Here is a tiny trained network, its code and every weight. The questions are about switching its units off for an input and a class, where a switched-off unit gives its printed mean instead of its output.

import numpy as np


def w(rows, s, z=0):
    codes = np.array(rows[::2]) - 128.0
    scale = np.full(codes.shape[1], s)
    scale[-1] = z or s
    return codes * scale


def f(y):
    return np.maximum(y, 0)


def log_softmax(a):
    a = a - a.max(-1, keepdims=True)
    return a - np.log(np.exp(a).sum(-1, keepdims=True))


def net(x, mask):
    res = np.array(x, float).reshape(1, 5) / 4 @ E
    y = f(res @ A[0][:, :-1].T + A[0][:, -1])
    res = res + np.where(mask, y, B[0][:, -1]) @ B[0][:, :-1]
    return log_softmax(res[-1] @ U[:, :-1].T + U[:, -1])


A, B = {}, {}
E = w([
[110,103,148,7,101,119,184,110,203,137],'x0',
[125,130,126,130,124,127,140,121,118,108],'x1',
[161,135,25,148,49,142,170,95,105,207],'x2',
[245,119,124,62,173,118,145,186,63,107],'x3',
[125,133,107,147,149,126,178,141,146,110],'x4',
],0.014)
A[0] = w([
[140,142,131,161,127,114,110,98,146,119,121],'n1',
[121,133,137,151,120,145,129,128,124,118,93],'n2',
[27,129,190,147,173,123,101,118,159,94,200],'n3',
[106,127,144,4,107,137,168,117,167,105,129],'n4',
[125,113,144,142,172,146,136,120,115,143,98],'n5',
[112,135,140,97,139,134,123,172,125,101,147],'n6',
[109,112,136,117,139,147,138,114,132,136,122],'n7',
[103,122,136,61,122,124,156,124,139,131,125],'n8',
[155,123,227,84,251,125,107,155,114,51,137],'n9',
[103,128,164,141,142,151,122,128,147,116,156],'n10',
[104,114,127,143,112,132,155,114,149,150,111],'n11',
[240,130,72,99,103,134,156,130,91,151,9],'n12',
[157,130,130,231,155,124,93,131,83,126,255],'n13',
[85,121,167,151,154,132,112,117,143,110,154],'n14',
[93,130,155,143,144,119,113,109,131,131,142],'n15',
[83,134,103,236,72,139,119,111,114,153,194],'n16',
[122,137,137,136,156,155,121,141,123,124,110],'n17',
[110,135,121,110,94,119,146,118,154,127,77],'n18',
[112,127,99,225,111,129,98,117,109,129,137],'n19',
[96,125,118,28,87,137,173,112,172,140,139],'n20',
[133,128,103,178,114,117,109,123,99,141,136],'n21',
[56,128,90,165,67,122,132,89,145,150,157],'n22',
[149,125,145,56,143,108,145,107,178,122,119],'n23',
[39,129,180,148,164,130,104,130,160,96,209],'n24',
[61,130,91,135,51,130,144,94,148,161,97],'n25',
[194,127,112,132,118,127,145,123,103,131,126],'n26',
],0.016,0.0082)
B[0] = w([
[118,128,81,159,156,137,169,124,139,117,149],'n1',
[148,117,124,125,139,124,103,128,124,172,139],'n2',
[113,116,67,94,53,80,164,168,6,153,229],'n3',
[102,121,132,65,148,111,235,120,170,214,213],'n4',
[136,127,140,144,104,125,96,107,116,135,139],'n5',
[116,101,160,157,154,134,168,93,130,110,162],'n6',
[112,127,122,117,111,124,100,111,134,143,142],'n7',
[131,126,132,61,112,132,127,107,144,199,174],'n8',
[143,142,209,211,216,154,89,52,213,110,252],'n9',
[137,127,115,109,104,100,123,148,89,150,166],'n10',
[119,106,158,114,114,141,58,112,137,136,160],'n11',
[112,112,68,98,73,73,149,166,13,142,200],'n12',
[147,132,153,251,159,164,85,126,22,91,229],'n13',
[126,119,113,121,108,102,128,164,72,141,180],'n14',
[124,130,112,105,119,127,147,160,91,131,164],'n15',
[110,122,120,139,148,250,185,126,152,209,239],'n16',
[114,122,135,138,134,127,110,117,109,108,145],'n17',
[133,130,113,126,132,108,90,137,172,94,154],'n18',
[137,126,150,124,164,195,166,137,107,188,206],'n19',
[124,138,131,65,91,78,88,129,197,67,213],'n20',
[120,112,130,124,149,175,169,133,122,158,176],'n21',
[128,141,164,121,129,193,108,121,214,135,221],'n22',
[142,129,132,103,168,123,175,109,140,195,183],'n23',
[149,129,43,62,105,96,157,180,48,120,220],'n24',
[131,136,155,122,151,96,75,101,221,36,209],'n25',
[134,137,115,117,146,90,143,150,58,130,171],'n26',
],0.023,0.028)
U = w([
[137,108,76,170,116,127,120,196,2,131,222],'0',
[112,137,220,129,214,185,177,67,169,229,187],'1',
[111,111,88,54,86,7,161,140,90,150,174],'2',
[84,159,184,92,106,135,63,89,236,97,44],'3',
[165,153,226,211,210,132,76,72,104,93,3],'4',
],0.0083,0.0021)

Each question gives the input, the list of numbers given to net, and the class t.
The units are the neurons (one row each of A and B). Each row of codes is followed by its name. A weight is (code - 128) times the scale printed after its matrix; where a second scale follows, it is the last column's (A, B and U).
mask holds one flag per neuron, in row order. A switched-off neuron (its flag False) gives its mean, the last column of its row in B, instead of its output. The means were averaged over made-up inputs and are rounded, as every weight is.
A unit's drop is (log p(t) with every unit on - log p(t) with that unit switched off) / (log p(t) with every unit on - log p(t) with every unit switched off).
The circuit of an input: a set's keep is (log p(t) with only the set's units on - log p(t) with every unit switched off) / (log p(t) with every unit on - log p(t) with every unit switched off). Starting from the 12 units with the biggest drops (on a tie, the unit counted first), units are removed one at a time, each time the one whose removal leaves the highest keep (on an exact tie, the one counted first), for as long as the keep stays at least 0.8.
units of the circuit, in order: the units of the circuit, biggest drop first
unit that matters most: the unit with the biggest drop
k most important neurons: the k neurons with the biggest drops, biggest first
drop of u: that unit's drop, to one decimal
input [0,0,-8,6,2], class 4: units of the circuit, in order -> (n9)
input [3,5,1,0,-7], class 3: units of the circuit, in order -> (n3 n16 n19)
input [6,8,2,0,0], class 3: 2 most important neurons -> (n3 n20)
input [-1,7,0,1,2], class 4: 2 most important neurons -> (n3 n24)
input [-3,4,4,1,5], class 0: 2 most important neurons -> (n9 n4)
input [-8,4,-4,0,-2], class 0: 2 most important neurons -> (n3 n25)
input [-8,-1,8,1,-1], class 0: 3 most important neurons -> (n12 n13 n9)
input [-3,3,-3,1,7], class 4: 2 most important neurons -> (n9 n12)
input [-1,-2,0,3,-3], class 4: 2 most important neurons -> (n3 n24)
input [7,-5,0,-6,-6], class 2: 2 most important neurons -> (n9 n3)
input [-5,-1,-5,3,3], class 4: drop of n9 -> 0.6
input [-7,0,2,2,-8], class 0: drop of n9 -> 1.9
input [-7,-1,-5,2,-4], class 4: drop of n9 -> 1.6
input [5,-1,0,-4,3], class 2: unit that matters most -> n9
